Below are the code and all the weights of a small trained network. Each question names an input and a class and asks about switching units off, where a switched-off unit gives its printed mean instead of its output.

import numpy as np


def w(rows, s, z=0):
    codes = np.array(rows[::2]) - 128.0
    scale = np.full(codes.shape[1], s)
    scale[-1] = z or s
    return codes * scale


def f(y):
    return np.maximum(y, 0)


def log_softmax(a):
    a = a - a.max(-1, keepdims=True)
    return a - np.log(np.exp(a).sum(-1, keepdims=True))


def net(x, mask):
    res = np.array(x, float).reshape(1, 3) / 4 @ E
    y = f(res @ A[0][:, :-1].T + A[0][:, -1])
    res = res + np.where(mask, y, B[0][:, -1]) @ B[0][:, :-1]
    return log_softmax(res[-1] @ U[:, :-1].T + U[:, -1])


A, B = {}, {}
E = w([
[41,179,159,190,92],'x0',
[128,255,176,112,202],'x1',
[137,197,35,84,95],'x2',
],0.014)
A[0] = w([
[192,105,104,83,173,125],'N0',
[187,175,175,134,153,121],'N1',
[124,221,145,93,216,108],'N2',
[136,158,190,75,215,169],'N3',
[100,144,43,66,101,100],'N4',
[110,188,171,25,156,84],'N5',
[83,166,155,138,52,88],'N6',
[168,20,86,109,74,103],'N7',
[93,161,136,159,121,105],'N8',
[81,167,176,194,58,134],'N9',
[133,163,66,110,117,254],'N10',
[176,96,145,218,181,165],'N11',
[83,87,229,109,128,117],'N12',
[25,160,121,221,89,108],'N13',
[132,213,25,42,67,107],'N14',
[188,45,231,159,200,107],'N15',
[91,66,86,116,76,105],'N16',
[171,115,144,136,148,118],'N17',
[115,192,11,85,50,98],'N18',
[195,159,127,119,199,128],'N19',
[149,62,103,190,115,138],'N20',
[178,51,108,110,249,139],'N21',
[158,103,239,191,131,93],'N22',
[114,26,204,134,130,98],'N23',
[215,89,128,127,144,119],'N24',
[116,62,60,120,55,144],'N25',
[231,98,134,15,166,114],'N26',
[160,103,113,169,56,106],'N27',
[174,85,124,14,168,116],'N28',
[152,116,130,98,146,108],'N29',
[253,125,196,63,108,93],'N30',
],0.012,0.019)
B[0] = w([
[101,157,136,132,83,178],'N0',
[156,104,136,171,154,166],'N1',
[128,99,166,176,134,200],'N2',
[127,91,89,168,147,209],'N3',
[116,155,174,105,169,172],'N4',
[174,114,175,170,151,165],'N5',
[132,159,187,125,97,156],'N6',
[132,108,157,165,133,220],'N7',
[131,154,152,136,102,152],'N8',
[88,143,123,139,80,192],'N9',
[63,96,6,115,121,249],'N10',
[107,124,66,94,145,192],'N11',
[91,161,118,93,154,177],'N12',
[95,164,173,124,64,194],'N13',
[110,151,165,105,174,210],'N14',
[86,140,141,107,159,211],'N15',
[144,115,174,158,148,182],'N16',
[125,146,168,110,117,147],'N17',
[112,154,190,95,170,203],'N18',
[153,138,130,170,112,173],'N19',
[117,114,118,160,151,193],'N20',
[95,137,123,113,107,205],'N21',
[109,134,159,83,158,180],'N22',
[114,149,128,121,152,195],'N23',
[100,133,141,150,100,175],'N24',
[144,134,118,177,149,220],'N25',
[116,182,159,110,78,202],'N26',
[161,115,189,165,149,165],'N27',
[114,159,135,133,96,188],'N28',
[128,160,168,139,99,142],'N29',
[124,162,190,132,96,167],'N30',
],0.014,0.02)
U = w([
[114,160,164,142,17,109],'0',
[147,106,156,250,174,91],'1',
[109,147,160,46,217,90],'2',
[98,98,41,136,112,248],'3',
[182,94,127,103,148,107],'4',
[163,97,120,130,86,115],'5',
],0.017)

Each question gives the input, the list of numbers given to net, and the class t.
The units are the neurons (one row each of A and B). Each row of codes is followed by its name. A weight is (code - 128) times the scale printed after its matrix; where a second scale follows, it is the last column's (A, B and U).
mask holds one flag per neuron, in row order. A switched-off neuron (its flag False) gives its mean, the last column of its row in B, instead of its output. The means were averaged over made-up inputs and are rounded, as every weight is.
A unit's drop is (log p(t) with every unit on - log p(t) with that unit switched off) / (log p(t) with every unit on - log p(t) with every unit switched off).
The circuit of an input: a set's keep is (log p(t) with only the set's units on - log p(t) with every unit switched off) / (log p(t) with every unit on - log p(t) with every unit switched off). Starting from the 12 units with the biggest drops (on a tie, the unit counted first), units are removed one at a time, each time the one whose removal leaves the highest keep (on an exact tie, the one counted first), for as long as the keep stays at least 0.8.
circuit, biggest first: the units of the circuit, biggest drop first
most important unit: the unit with the biggest drop
top k neurons: the k neurons with the biggest drops, biggest first
drop when u is switched off: that unit's drop, to one decimal
input [7,7,-6], class 0: circuit, biggest first => N13
input [-4,-2,-3], class 0: top 2 neurons => N10, N26
input [-1,8,-7], class 1: top 2 neurons => N3, N2
input [4,-4,5], class 2: top 2 neurons => N18, N14
input [7,-1,-7], class 0: top 4 neurons => N13, N9, N14, N18
input [-6,-3,8], class 2: top 2 neurons => N14, N18
input [1,0,-3], class 3: top 2 neurons => N18, N14
input [-4,3,-4], class 0: top 3 neurons => N14, N18, N10
input [-5,2,-6], class 2: top 2 neurons => N15, N13
input [3,-1,4], class 2: top 4 neurons => N18, N14, N3, N4
input [3,4,2], class 1: top 2 neurons => N2, N11
input [-8,3,-8], class 0: top 2 neurons => N26, N30
input [4,7,7], class 1: top 2 neurons => N2, N5
input [-5,-4,-7], class 2: circuit, biggest first => N15
input [-3,-3,-4], class 2: top 2 neurons => N10, N15
input [8,5,-7], class 0: top 2 neurons => N13, N9
input [3,2,-1], class 3: drop when N26 is switched off => 0.2
input [-4,-7,3], class 1: drop when N16 is switched off => 0.0
input [3,-2,2], class 3: drop when N10 is switched off => 0.1
input [-4,6,-3], class 1: drop when N3 is switched off => 0.1
input [-3,0,1], class 3: most important unit => N13
